[128 = 0]
128 129 167 150 137 121 126 154 137 120 149 179 123 142 121 110 : <26>.<50>
117 142 136 150 130 128 128 146 122 98 139 149 122 146 127 126 : <27>.<62>
133 134 107 107 134 110 119 129 124 115 142 119 122 133 128 133 : <27>.<41>
122 123 134 136 139 124 114 145 126 99 145 165 113 148 123 121 : <27>.<41>
120 114 110 131 127 142 117 141 131 106 149 211 125 124 127 126 : <25>.<59>
130 124 106 128 117 113 118 128 135 119 128 124 113 139 138 134 : <27>.<62>
129 124 99 118 135 123 104 130 135 105 158 147 130 123 123 151 : <25>.<54>
131 130 150 118 137 118 116 113 133 104 141 173 123 126 132 105 : <26>.<51>
140 128 166 132 118 127 126 127 128 112 136 171 97 133 138 121 : <26>.<53>
156 135 173 117 122 116 120 109 122 137 140 151 115 133 146 106 : <26>.<53>
122 118 176 147 130 119 109 142 130 100 158 176 121 138 129 117 : <26>.<50>
125 118 116 129 129 135 108 135 129 107 128 156 126 131 116 139 : <25>.<59>
125 139 184 137 129 109 130 147 138 92 155 175 107 136 127 98 : <26>.<51>
126 132 145 142 137 111 124 146 118 98 136 151 120 136 127 122 : <27>.<41>
119 103 114 133 122 126 128 146 149 104 138 165 139 123 132 109 : <25>.<46>
129 130 129 117 123 122 131 125 133 115 136 138 121 129 125 113 : <26>.<50>
132 118 114 134 124 126 107 129 132 109 132 159 133 136 139 142 : <25>.<46>
119 106 112 156 130 128 115 133 136 101 138 173 129 128 132 129 : <25>.<59>
118 140 181 140 138 121 97 156 118 87 143 162 115 134 119 122 : <26>.<50>
130 128 150 121 110 120 127 94 121 111 122 113 125 128 128 114 : <26>.<51>
136 116 133 121 132 125 104 119 132 117 144 176 163 121 125 130 : <25>.<54>
137 132 169 124 117 114 125 126 123 107 134 144 124 135 133 120 : <26>.<53>
131 119 177 135 120 124 119 115 124 110 134 139 106 116 130 120 : <26>.<53>
116 121 136 133 120 115 116 155 139 97 146 162 121 112 129 116 : <26>.<50>
128 134 107 114 141 123 116 114 128 96 142 133 45 130 128 167 : <25>.<54>
124 114 112 125 112 124 121 126 119 99 141 89 119 121 113 127 : <27>.<44>
129 123 189 159 130 128 106 122 123 109 152 169 126 137 120 125 : <26>.<53>
125 130 156 129 140 116 127 104 130 102 132 155 133 139 140 103 : <26>.<51>
130 123 128 137 123 142 110 144 134 102 145 170 140 141 129 129 : <25>.<46>
120 133 133 123 118 106 131 131 133 104 142 143 118 134 123 117 : <27>.<41>
114 137 105 135 120 121 125 148 139 97 171 142 122 143 145 120 : <27>.<62>
119 126 135 140 123 134 134 148 129 100 148 164 121 137 124 116 : <27>.<41>
130 126 178 147 120 112 116 142 110 93 146 172 135 111 133 110 : <26>.<51>
129 140 166 133 116 119 141 117 120 137 135 145 121 142 126 108 : <26>.<51>
136 130 149 135 139 122 112 136 135 112 146 169 120 127 133 126 : <25>.<54>
118 126 155 127 125 120 131 120 129 121 143 161 118 133 138 113 : <26>.<51>
143 128 150 124 150 129 108 137 115 113 147 157 128 118 122 150 : <25>.<54>
123 131 130 134 126 129 118 112 132 111 150 153 128 114 128 131 : <25>.<54>
128 107 159 141 134 135 100 138 140 102 148 169 130 124 123 135 : <25>.<46>
120 127 165 139 130 120 114 145 130 103 158 185 153 138 130 111 : <26>.<50>
123 177 114 127 129 118 121 134 124 105 152 148 124 143 127 127 : <27>.<62>
128 130 138 140 128 124 110 138 124 90 147 172 131 128 115 145 : <25>.<54>
122 125 103 126 112 127 117 123 120 102 149 141 133 145 123 136 : <27>.<62>
101 123 137 152 146 134 119 150 115 101 149 172 118 133 107 119 : <27>.<44>
137 129 152 139 119 118 111 133 114 103 138 155 129 129 134 127 : <26>.<50>
99 120 100 129 127 136 123 135 135 119 132 149 120 129 127 128 : <25>.<59>
127 114 146 144 128 131 121 149 124 110 148 169 114 127 211 126 : <25>.<46>
119 114 99 119 126 130 120 129 140 108 143 157 73 127 127 132 : <25>.<59>
142 121 152 146 122 135 115 128 119 113 151 147 135 132 123 124 : <26>.<53>
127 118 142 140 129 131 112 149 125 102 148 184 127 138 78 137 : <25>.<46>
128 118 158 148 138 114 113 158 124 99 144 155 130 138 130 125 : <26>.<50>
132 131 155 136 136 147 91 134 127 105 154 171 127 128 130 136 : <25>.<54>
122 144 211 170 132 142 134 136 126 97 155 210 121 137 122 120 : <26>.<53>

124 123 120 115 132 136 140 127 128 121 131 121 142 127 101 125 : <230>.<88>
132 132 137 139 147 126 137 132 133 125 134 123 135 132 137 114 : <219>.<90>
128 132 107 118 145 147 136 134 136 118 119 111 146 138 118 125 : <226>.<86>
127 134 122 121 131 140 132 133 130 131 123 117 131 135 115 119 : <226>.<86>
130 130 122 119 137 135 133 128 133 124 130 123 141 130 102 122 : <230>.<88>
134 147 112 123 142 146 136 134 139 126 122 112 142 136 112 123 : <226>.<86>
143 134 107 122 138 144 133 132 134 124 101 130 129 135 109 135 : <227>.<103>
125 132 114 129 141 137 128 129 131 122 122 127 134 127 112 145 : <227>.<100>
123 126 126 132 134 135 133 137 131 137 132 114 139 139 131 125 : <226>.<98>
131 127 131 142 138 136 134 136 131 134 148 130 126 125 131 135 : <219>.<90>
127 126 123 129 136 139 131 127 129 129 138 129 128 121 118 151 : <227>.<100>
133 131 137 140 140 140 133 134 131 136 133 123 123 130 146 135 : <219>.<95>
131 131 138 135 146 137 137 131 135 134 147 124 142 127 119 131 : <219>.<95>
138 125 142 146 146 137 131 136 134 138 135 127 118 114 142 137 : <219>.<90>

109 132 127 132 142 126 146 149 122 113 120 125 111 128 129 110 : <57>.(94)
95 131 127 127 155 128 132 159 123 102 121 114 118 125 125 114 : <57>.(88)
144 118 129 136 108 128 128 129 129 127 122 99 86 135 134 108 : <52>.(83)
158 128 147 139 132 148 123 141 138 122 124 144 100 137 139 109 : <52>.(83)
111 131 122 127 135 126 135 135 126 115 130 125 120 116 128 126 : <57>.(88)
136 121 135 133 136 143 104 122 132 116 126 115 94 141 134 98 : <52>.(83)
157 127 130 136 98 124 132 112 133 136 124 132 122 113 131 138 : <52>.(84)
87 134 119 128 147 116 133 151 118 103 120 96 126 121 119 126 : <57>.(88)
111 131 132 127 155 137 138 156 126 108 124 146 127 129 132 113 : <57>.(88)
104 130 121 123 150 126 149 139 117 122 123 137 122 128 130 114 : <57>.(94)
119 132 130 129 154 130 152 147 123 115 122 159 129 119 132 116 : <57>.(94)
144 133 135 141 117 132 123 117 129 126 118 116 107 121 131 120 : <52>.(92)

120 133 122 125 137 136 128 135 121 130 156 129 141 125 125 119 : <245>.<278>
134 107 112 99 139 122 148 129 133 83 124 137 129 124 116 137 : <240>.<283>
118 156 119 110 154 121 124 153 139 134 118 110 134 111 99 121 : <246>.<272>
124 139 136 108 122 126 165 147 127 106 129 136 105 138 113 140 : <240>.<274>
128 134 123 130 150 134 126 131 108 124 137 96 107 130 119 134 : <248>.<282>
135 167 126 123 126 139 118 123 131 137 149 161 132 112 126 119 : <245>.<285>
129 158 118 115 136 123 109 126 136 132 153 168 120 110 117 126 : <245>.<285>
131 114 122 104 98 123 143 139 151 95 107 134 130 121 118 132 : <240>.<283>
138 158 124 131 124 140 119 138 115 126 165 128 128 103 130 137 : <245>.<285>
129 134 131 135 143 126 107 139 127 133 137 133 114 116 121 130 : <245>.<278>
105 147 139 114 141 132 123 138 127 130 117 122 134 112 109 125 : <246>.<272>
133 102 125 131 150 126 111 127 118 133 128 121 128 123 131 116 : <248>.<282>
133 113 126 124 143 131 156 136 134 73 136 134 114 111 105 142 : <240>.<283>
122 134 106 130 146 114 101 155 115 128 149 135 105 124 126 151 : <245>.<278>
129 124 134 121 151 131 138 141 112 124 148 91 140 129 151 121 : <248>.<270>
103 139 140 106 146 124 107 126 117 125 104 140 132 99 110 128 : <246>.<272>
145 90 134 130 167 122 124 125 115 142 128 145 118 131 126 125 : <248>.<282>
134 125 118 139 145 127 150 133 127 133 130 110 143 136 125 119 : <248>.<270>
116 116 132 112 128 124 145 134 126 102 104 138 120 109 111 126 : <240>.<274>
120 151 139 116 123 115 103 127 142 122 112 126 143 118 116 124 : <246>.<284>
107 108 148 109 147 127 121 134 123 129 119 127 135 105 117 111 : <246>.<272>
130 129 129 122 128 126 147 132 141 108 118 132 111 125 106 138 : <240>.<274>
125 159 142 108 136 131 122 112 142 114 115 118 143 113 116 137 : <246>.<284>
122 120 130 107 136 121 134 143 137 68 123 118 99 105 121 136 : <240>.<283>
131 138 149 106 125 119 132 124 140 122 135 157 115 116 114 134 : <240>.<274>
115 146 144 110 128 128 149 129 128 115 109 120 147 101 128 131 : <246>.<272>
126 93 136 126 154 128 142 146 110 132 143 105 149 140 140 126 : <248>.<270>
123 149 126 116 140 122 95 137 131 99 116 133 144 129 135 121 : <246>.<284>
150 97 94 140 134 126 130 131 113 133 138 123 122 126 131 127 : <248>.<282>
142 117 133 126 141 126 122 137 123 126 94 127 137 140 152 109 : <248>.<270>
127 137 122 107 121 128 96 124 120 136 152 173 129 118 120 115 : <245>.<285>
115 151 122 107 142 112 113 139 145 112 121 121 137 107 111 128 : <246>.<272>

139 134 126 124 138 146 146 118 143 121 134 125 147 137 135 135 : <456>.<496>
113 127 144 116 135 136 143 125 116 122 131 134 158 142 115 120 : <450>.<475>
121 137 130 149 131 134 140 132 128 117 134 126 129 117 120 126 : <445>.<480>
146 133 113 133 132 135 126 115 146 114 130 128 141 135 137 123 : <456>.<488>
124 135 132 133 132 134 140 136 120 132 139 126 133 116 128 123 : <445>.<495>
140 137 122 126 127 130 127 116 144 106 123 135 143 133 139 119 : <456>.<496>
127 138 138 123 126 136 151 133 124 103 139 122 144 139 113 130 : <451>.<479>
154 137 105 127 113 123 139 125 120 124 123 135 140 131 113 93 : <456>.<488>
124 140 136 144 130 134 139 122 129 111 136 127 137 122 124 135 : <445>.<480>
141 135 113 124 125 129 142 123 128 124 129 131 140 129 121 101 : <456>.<496>
120 126 140 134 140 129 148 135 104 133 133 128 143 132 118 112 : <450>.<506>
122 138 141 102 133 142 136 132 123 120 150 122 143 128 114 130 : <445>.<495>

147 138 130 132 115 107 87 158 167 98 123 143 153 138 115 145 : <58>.[101]
153 133 127 121 113 135 116 148 151 126 96 128 130 124 102 146 : <58>.[103]
102 136 102 132 104 100 105 165 156 102 128 139 131 149 143 117 : <61>.[84]
158 122 179 150 142 100 128 91 108 104 138 150 222 130 73 143 : <58>.[103]
130 152 128 124 90 94 68 148 166 92 134 138 159 144 97 123 : <64>.[85]
161 146 118 112 101 119 114 150 178 124 118 132 99 125 63 130 : <64>.[91]
134 145 133 132 111 84 116 149 151 106 145 150 125 136 77 136 : <67>.[104]
100 143 120 126 104 95 101 162 138 102 134 137 127 143 88 119 : <67>.[83]
140 154 152 128 90 72 53 156 171 68 150 149 230 151 91 130 : <64>.[85]
139 143 121 135 113 97 133 168 144 110 143 143 120 141 119 141 : <61>.[84]
152 139 118 139 110 108 113 85 154 126 145 130 108 115 97 127 : <64>.[85]
115 140 144 125 106 97 120 137 130 104 142 147 142 139 86 129 : <67>.[104]
134 142 131 123 99 99 79 184 174 86 121 145 177 144 124 147 : <58>.[101]
137 137 121 134 100 92 126 144 147 113 132 145 123 136 105 145 : <61>.[94]
143 118 96 136 105 117 148 133 160 142 123 137 38 125 140 159 : <61>.[94]
131 135 101 109 88 124 81 185 168 113 99 138 127 141 126 138 : <58>.[103]
141 131 117 132 119 93 133 129 145 116 143 138 120 139 113 135 : <61>.[94]
144 139 114 116 108 127 104 159 160 123 102 142 101 127 105 150 : <58>.[103]
135 133 110 123 119 110 146 136 121 127 113 121 90 136 106 139 : <67>.[83]
151 127 139 141 122 98 156 107 127 130 143 149 124 126 101 146 : <61>.[94]
136 130 132 117 102 123 84 173 159 95 99 140 164 138 121 145 : <58>.[103]
128 134 125 114 100 110 82 161 169 102 110 137 147 140 119 122 : <58>.[101]
143 148 135 123 101 104 85 135 167 101 140 127 163 138 97 124 : <64>.[85]
123 140 120 132 114 94 119 151 154 105 142 137 131 148 121 135 : <61>.[84]
120 135 119 119 111 114 138 148 128 124 143 123 104 135 73 123 : <67>.[83]
146 140 112 92 95 146 80 204 193 116 101 130 109 128 128 149 : <58>.[101]
138 130 131 148 142 107 168 104 103 132 139 143 122 132 107 146 : <61>.[84]
118 134 124 127 100 98 120 142 145 112 134 143 113 141 86 125 : <67>.[104]
122 137 122 119 100 112 108 160 159 114 131 137 82 128 97 126 : <67>.[104]
117 125 126 132 116 114 98 149 140 105 110 134 142 132 121 140 : <58>.[103]
150 129 165 133 152 78 181 98 87 118 160 151 191 139 79 140 : <61>.[84]
121 132 127 137 118 93 119 152 153 101 148 137 126 144 122 136 : <61>.[84]
145 129 102 131 108 109 166 153 147 125 125 144 74 138 137 153 : <61>.[94]
141 151 108 117 93 118 95 140 161 117 123 121 112 140 82 120 : <64>.[91]
125 129 139 117 100 128 79 172 160 101 111 142 160 136 113 130 : <58>.[103]
106 143 103 122 108 110 104 157 161 106 124 129 73 130 84 123 : <67>.[83]
117 144 113 106 112 115 131 164 136 117 121 140 97 140 99 136 : <67>.[83]
92 142 137 96 101 99 116 193 130 100 130 146 134 141 76 126 : <67>.[104]
124 135 96 108 90 126 133 143 150 138 113 136 46 126 88 126 : <67>.[104]
